Below are the code and all the weights of a small trained network. Each question names an input and a class and asks about switching units off, where a switched-off unit gives its printed mean instead of its output.

import numpy as np


def w(rows, s, z=0):
    codes = np.array(rows[::2]) - 128.0
    scale = np.full(codes.shape[1], s)
    scale[-1] = z or s
    return codes * scale


def norm(h):
    return h / np.sqrt((h * h).mean(-1, keepdims=True) + 1e-5)


def f(y):
    return np.maximum(y, 0)


def log_softmax(a):
    a = a - a.max(-1, keepdims=True)
    return a - np.log(np.exp(a).sum(-1, keepdims=True))


def net(x, mask):
    res = np.array(x, float).reshape(1, 7) / 4 @ E
    u = 0
    for l in range(4):
        y = f(norm(res) @ A[l][:, :-1].T + A[l][:, -1])
        res = res + np.where(mask[u : u + 3], y, B[l][:, -1]) @ B[l][:, :-1]
        u += 3
    return log_softmax(norm(res)[-1] @ U[:, :-1].T + U[:, -1])


A, B = {}, {}
E = w([
[148,62,145,128,125,134,133,123,136,105],'x0',
[124,129,170,175,142,101,89,133,105,204],'x1',
[99,183,167,168,173,92,57,110,115,75],'x2',
[85,80,109,102,161,140,131,114,152,149],'x3',
[236,128,105,134,247,106,112,103,151,115],'x4',
[40,102,149,156,128,89,94,92,108,162],'x5',
[170,95,122,129,91,39,145,54,139,128],'x6',
],0.013)
A[0] = w([
[129,68,128,135,118,148,152,162,143,193,7],'L0N1',
[220,29,12,46,179,161,254,123,162,203,48],'L0N2',
[109,238,95,137,99,204,151,167,81,188,46],'L0N3',
],0.012,0.0013)
B[0] = w([
[131,89,137,125,114,145,108,119,166,131,162],'L0N1',
[169,110,110,123,72,250,98,91,174,157,248],'L0N2',
[137,115,137,160,150,96,157,208,133,112,194],'L0N3',
],0.014,0.015)
A[1] = w([
[142,230,27,31,73,163,223,210,167,9,72],'L1N1',
[126,51,166,176,49,85,127,61,52,224,177],'L1N2',
[96,191,111,117,26,15,94,86,138,187,2],'L1N3',
],0.013,0.0016)
B[1] = w([
[248,86,157,96,137,247,132,138,157,111,244],'L1N1',
[132,215,100,38,115,106,104,110,249,100,234],'L1N2',
[123,164,169,76,85,70,118,122,41,110,196],'L1N3',
],0.012,0.011)
A[2] = w([
[116,188,23,128,183,170,169,57,117,177,95],'L2N1',
[217,211,141,249,180,92,29,89,132,80,253],'L2N2',
[60,221,161,114,155,189,71,252,113,213,15],'L2N3',
],0.016,0.00069)
B[2] = w([
[169,174,144,85,163,104,111,148,157,107,171],'L2N1',
[87,109,170,159,144,104,113,144,48,146,254],'L2N2',
[151,7,164,157,153,160,136,169,86,153,241],'L2N3',
],0.015,0.011)
A[3] = w([
[187,169,84,124,52,181,215,159,92,117,62],'L3N1',
[253,152,166,155,129,162,89,152,80,120,3],'L3N2',
[159,153,117,109,111,178,204,166,104,49,44],'L3N3',
],0.023,0.00034)
B[3] = w([
[117,157,165,137,251,166,111,237,214,67,205],'L3N1',
[74,156,59,125,44,30,127,99,149,117,251],'L3N2',
[108,119,71,49,153,227,110,67,82,196,188],'L3N3',
],0.011,0.024)
U = w([
[107,84,168,246,140,115,117,139,57,148,86],'0',
[198,119,95,128,94,237,115,150,211,125,200],'1',
[116,199,124,142,78,69,111,47,128,112,2],'2',
],0.012,0.00059)

Each question gives the input, the list of numbers given to net, and the class t.
The units are the neurons (one row each of A and B). Each row of codes is followed by its name. A weight is (code - 128) times the scale printed after its matrix; where a second scale follows, it is the last column's (A, B and U).
mask holds one flag per neuron, layer by layer. A switched-off neuron (its flag False) gives its mean, the last column of its row in B, instead of its output. The means were averaged over made-up inputs and are rounded, as every weight is.
A unit's drop is (log p(t) with every unit on - log p(t) with that unit switched off) / (log p(t) with every unit on - log p(t) with every unit switched off).
The circuit of an input: a set's keep is (log p(t) with only the set's units on - log p(t) with every unit switched off) / (log p(t) with every unit on - log p(t) with every unit switched off). Starting from all 12 units, units are removed one at a time, each time the one whose removal leaves the highest keep (on an exact tie, the one counted first), for as long as the keep stays at least 0.8.
circuit, biggest first: the units of the circuit, biggest drop first
k most important neurons: the k neurons with the biggest drops, biggest first
top k neurons in layer l: the k neurons of layer l with the biggest drops, biggest first
drop when u is switched off: that unit's drop, to one decimal
input [-8,-3,-1,5,-2,4,1], class 0: circuit, biggest first -> [L0N2; L1N2]
input [-2,-8,5,-6,8,-1,6], class 2: circuit, biggest first -> [L3N2]
input [-4,7,6,8,2,3,4], class 2: 2 most important neurons -> [L0N3; L1N2]
input [-2,-4,7,0,-6,-2,4], class 2: 4 most important neurons -> [L0N2; L1N3; L3N2; L0N3]
input [-1,-8,7,-1,-7,6,-3], class 0: circuit, biggest first -> [L0N2; L2N3]
input [-5,8,-4,-8,-8,7,-2], class 0: top 2 neurons in layer 0 -> [L0N3; L0N2]
input [7,6,3,-3,5,7,0], class 0: 2 most important neurons -> [L2N2; L0N2]
input [2,-3,-3,-4,-7,2,6], class 2: 3 most important neurons -> [L0N2; L1N3; L0N3]
input [1,-4,7,3,7,-4,-5], class 2: 2 most important neurons -> [L3N2; L2N3]
input [-7,8,-8,2,-8,5,-1], class 0: 4 most important neurons -> [L2N3; L0N2; L0N3; L1N1]
input [3,5,-4,-6,6,0,-4], class 2: 2 most important neurons -> [L3N2; L1N1]
input [1,5,-8,2,-7,4,-8], class 0: drop when L2N3 is switched off -> 0.3
input [-3,-2,4,-6,-8,8,-7], class 0: drop when L3N3 is switched off -> 0.0
input [5,3,7,0,-5,2,6], class 2: drop when L1N2 is switched off -> 0.1
